Below is a small trained network, with its code and all its weights. Each question gives an input and a class and asks what happens when units are switched off, that is, made to give their printed mean instead of their output.

import numpy as np


def w(rows, s, z=0):
    codes = np.array(rows[::2]) - 128.0
    scale = np.full(codes.shape[1], s)
    scale[-1] = z or s
    return codes * scale


def norm(h):
    return h / np.sqrt((h * h).mean(-1, keepdims=True) + 1e-5)


def f(y):
    return np.maximum(y, 0)


def log_softmax(a):
    a = a - a.max(-1, keepdims=True)
    return a - np.log(np.exp(a).sum(-1, keepdims=True))


def net(x, mask):
    res = np.array(x, float).reshape(1, 6) / 4 @ E
    u = 0
    for l in range(4):
        y = f(norm(res) @ A[l][:, :-1].T + A[l][:, -1])
        res = res + np.where(mask[u : u + 5], y, B[l][:, -1]) @ B[l][:, :-1]
        u += 5
    return log_softmax(norm(res)[-1] @ U[:, :-1].T + U[:, -1])


A, B = {}, {}
E = w([
[185,234,134],'x0',
[78,157,167],'x1',
[48,150,72],'x2',
[162,155,181],'x3',
[102,1,187],'x4',
[154,130,60],'x5',
],0.0063)
A[0] = w([
[168,169,234,90],'0.n1',
[148,86,91,5],'0.n2',
[130,146,77,70],'0.n3',
[36,155,133,141],'0.n4',
[158,96,2,81],'0.n5',
],0.0085,0.0027)
B[0] = w([
[66,122,228,253],'0.n1',
[143,135,151,144],'0.n2',
[145,254,57,165],'0.n3',
[168,23,118,234],'0.n4',
[137,135,171,220],'0.n5',
],0.0077,0.0031)
A[1] = w([
[99,166,89,38],'1.n1',
[85,105,195,254],'1.n2',
[247,190,130,212],'1.n3',
[90,79,154,167],'1.n4',
[110,152,1,141],'1.n5',
],0.0074,0.002)
B[1] = w([
[160,228,95,150],'1.n1',
[77,151,27,252],'1.n2',
[111,46,70,226],'1.n3',
[146,2,124,214],'1.n4',
[191,184,61,199],'1.n5',
],0.0089,0.0045)
A[2] = w([
[136,88,43,139],'2.n1',
[111,37,102,99],'2.n2',
[155,35,147,114],'2.n3',
[50,119,54,251],'2.n4',
[101,254,120,159],'2.n5',
],0.0087,0.003)
B[2] = w([
[254,175,124,224],'2.n1',
[120,104,124,232],'2.n2',
[188,112,133,222],'2.n3',
[233,222,68,254],'2.n4',
[95,189,198,201],'2.n5',
],0.0056,0.006)
A[3] = w([
[248,74,136,245],'3.n1',
[108,132,141,84],'3.n2',
[118,94,163,158],'3.n3',
[139,119,117,99],'3.n4',
[180,168,137,250],'3.n5',
],0.013,0.0018)
B[3] = w([
[17,185,87,255],'3.n1',
[205,56,144,132],'3.n2',
[64,254,82,155],'3.n3',
[54,169,200,143],'3.n4',
[3,80,127,187],'3.n5',
],0.0068,0.0099)
U = w([
[109,90,148,144],'0',
[85,6,59,184],'1',
[151,197,42,161],'2',
[128,102,212,3],'3',
],0.014,0.0057)

Each question gives the input, the list of numbers given to net, and the class t.
The units are the neurons (one row each of A and B). Each row of codes is followed by its name. A weight is (code - 128) times the scale printed after its matrix; where a second scale follows, it is the last column's (A, B and U).
mask holds one flag per neuron, layer by layer. A switched-off neuron (its flag False) gives its mean, the last column of its row in B, instead of its output. The means were averaged over made-up inputs and are rounded, as every weight is.
A unit's drop is (log p(t) with every unit on - log p(t) with that unit switched off) / (log p(t) with every unit on - log p(t) with every unit switched off).
The circuit of an input: a set's keep is (log p(t) with only the set's units on - log p(t) with every unit switched off) / (log p(t) with every unit on - log p(t) with every unit switched off). Starting from the 12 units with the biggest drops (on a tie, the unit counted first), units are removed one at a time, each time the one whose removal leaves the highest keep (on an exact tie, the one counted first), for as long as the keep stays at least 0.8.
units of the circuit, in order: the units of the circuit, biggest drop first
unit that matters most: the unit with the biggest drop
k most important neurons: the k neurons with the biggest drops, biggest first
k most important neurons of layer l: the k neurons of layer l with the biggest drops, biggest first
drop when u is switched off: that unit's drop, to one decimal
input [3,-2,1,5,3,-1], class 3: 4 most important neurons : [0.n1 1.n3 3.n1 0.n4]
input [0,2,-7,-5,-2,-5], class 0: unit that matters most : 0.n1
input [-3,-6,-2,-3,2,-3], class 2: 2 most important neurons : [3.n1 0.n4]
input [6,3,3,7,2,-3], class 3: units of the circuit, in order : [3.n1 0.n1]
input [6,5,2,8,-3,-6], class 3: units of the circuit, in order : [3.n1 2.n4 0.n1]
input [4,-6,-4,-6,1,-1], class 1: units of the circuit, in order : [1.n2 2.n4]
input [-3,0,-8,-3,-3,3], class 1: units of the circuit, in order : [1.n2 2.n4]
input [-5,0,6,-4,0,4], class 2: units of the circuit, in order : [2.n4 1.n5]
input [4,-5,-5,-1,-1,1], class 1: 3 most important neurons of layer 1 : [1.n2 1.n3 1.n5]
input [5,1,-4,-4,-8,-6], class 0: 2 most important neurons of layer 1 : [1.n2 1.n5]
input [8,0,2,7,-1,0], class 3: 2 most important neurons of layer 2 : [2.n4 2.n5]
input [5,2,-6,-1,-8,-6], class 0: drop when 2.n4 is switched off : 0.2
input [6,-5,-4,5,-3,-8], class 3: drop when 2.n4 is switched off : 0.1
input [6,-4,-6,7,7,7], class 1: units of the circuit, in order : [1.n3]
input [-1,8,-8,6,-3,1], class 0: drop when 0.n4 is switched off : 0.0
input [7,-7,-7,-2,2,-6], class 1: drop when 1.n3 is switched off : 0.1
